Below is a small trained network, with its code and all its weights. Each question gives an input and a class and asks what happens when units are switched off, that is, made to give their printed mean instead of their output.

import numpy as np


def w(rows, s, z=0):
    codes = np.array(rows[::2]) - 128.0
    scale = np.full(codes.shape[1], s)
    scale[-1] = z or s
    return codes * scale


def f(y):
    return y / 2 * (1 + np.tanh(0.7978845608 * (y + 0.044715 * y**3)))


def log_softmax(a):
    a = a - a.max(-1, keepdims=True)
    return a - np.log(np.exp(a).sum(-1, keepdims=True))


def net(x, mask):
    res = np.array(x, float).reshape(1, 8) / 4 @ E
    y = f(res @ A[0][:, :-1].T + A[0][:, -1])
    res = res + np.where(mask, y, B[0][:, -1]) @ B[0][:, :-1]
    return log_softmax(res[-1] @ U[:, :-1].T + U[:, -1])


A, B = {}, {}
E = w([
[113,27,157,131],'x0',
[254,121,135,112],'x1',
[81,161,173,188],'x2',
[169,65,128,182],'x3',
[146,190,197,107],'x4',
[59,190,56,45],'x5',
[82,128,180,53],'x6',
[111,44,57,33],'x7',
],0.0052)
A[0] = w([
[42,208,210,156,107],'N1',
[163,190,20,68,177],'N2',
[20,117,74,90,233],'N3',
[176,41,61,69,197],'N4',
[169,224,159,170,203],'N5',
[229,62,89,45,185],'N6',
[140,117,218,115,254],'N7',
[1,103,206,109,192],'N8',
[235,118,129,158,155],'N9',
[231,112,131,235,179],'N10',
[101,225,194,101,234],'N11',
[14,122,23,49,220],'N12',
[166,103,117,210,119],'N13',
[78,240,178,171,180],'N14',
],0.0066,0.0053)
B[0] = w([
[136,88,191,62,166],'N1',
[109,158,2,65,192],'N2',
[36,31,88,134,231],'N3',
[127,35,167,96,217],'N4',
[212,45,134,114,189],'N5',
[141,19,180,63,212],'N6',
[119,11,140,109,215],'N7',
[97,36,145,93,205],'N8',
[233,102,178,136,178],'N9',
[200,74,172,171,214],'N10',
[141,69,113,47,212],'N11',
[28,54,69,165,254],'N12',
[181,153,177,211,154],'N13',
[169,36,143,83,192],'N14',
],0.0065,0.0064)
U = w([
[166,87,180,70,148],'0',
[159,126,144,245,125],'1',
[7,84,84,130,189],'2',
[160,158,46,92,156],'3',
[94,236,146,141,3],'4',
[81,254,150,154,8],'5',
[100,173,100,112,62],'6',
[75,240,148,152,19],'7',
],0.0098,0.0067)

Each question gives the input, the list of numbers given to net, and the class t.
The units are the neurons (one row each of A and B). Each row of codes is followed by its name. A weight is (code - 128) times the scale printed after its matrix; where a second scale follows, it is the last column's (A, B and U).
mask holds one flag per neuron, in row order. A switched-off neuron (its flag False) gives its mean, the last column of its row in B, instead of its output. The means were averaged over made-up inputs and are rounded, as every weight is.
A unit's drop is (log p(t) with every unit on - log p(t) with that unit switched off) / (log p(t) with every unit on - log p(t) with every unit switched off).
The circuit of an input: a set's keep is (log p(t) with only the set's units on - log p(t) with every unit switched off) / (log p(t) with every unit on - log p(t) with every unit switched off). Starting from the 12 units with the biggest drops (on a tie, the unit counted first), units are removed one at a time, each time the one whose removal leaves the highest keep (on an exact tie, the one counted first), for as long as the keep stays at least 0.8.
units of the circuit, in order: the units of the circuit, biggest drop first
most important unit: the unit with the biggest drop
top k neurons: the k neurons with the biggest drops, biggest first
drop when u is switched off: that unit's drop, to one decimal
input [-2,0,8,-2,-2,7,2,-7], class 0: units of the circuit, in order -> (N14; N1)
input [-4,-5,-1,-7,-3,-6,-2,-6], class 0: units of the circuit, in order -> (N14; N12)
input [-4,1,3,3,2,0,-6,-1], class 1: most important unit -> N6
input [3,5,-8,-7,-6,0,5,4], class 2: units of the circuit, in order -> (N12; N10)
input [5,7,3,7,-2,-7,3,-1], class 1: units of the circuit, in order -> (N13; N11)
input [-6,-2,4,2,-7,-8,1,7], class 1: top 2 neurons -> (N11; N2)
input [-1,1,-4,-5,6,4,-7,0], class 3: top 2 neurons -> (N2; N8)
input [-3,-4,-5,-2,-4,-7,-3,4], class 1: top 2 neurons -> (N11; N8)
input [-5,7,-7,0,0,8,-2,4], class 2: drop when N6 is switched off -> 0.2
input [-3,3,-2,5,-4,-7,0,-2], class 1: drop when N8 is switched off -> 0.1
input [6,-3,5,0,-1,-3,-8,-1], class 1: drop when N14 is switched off -> 0.0
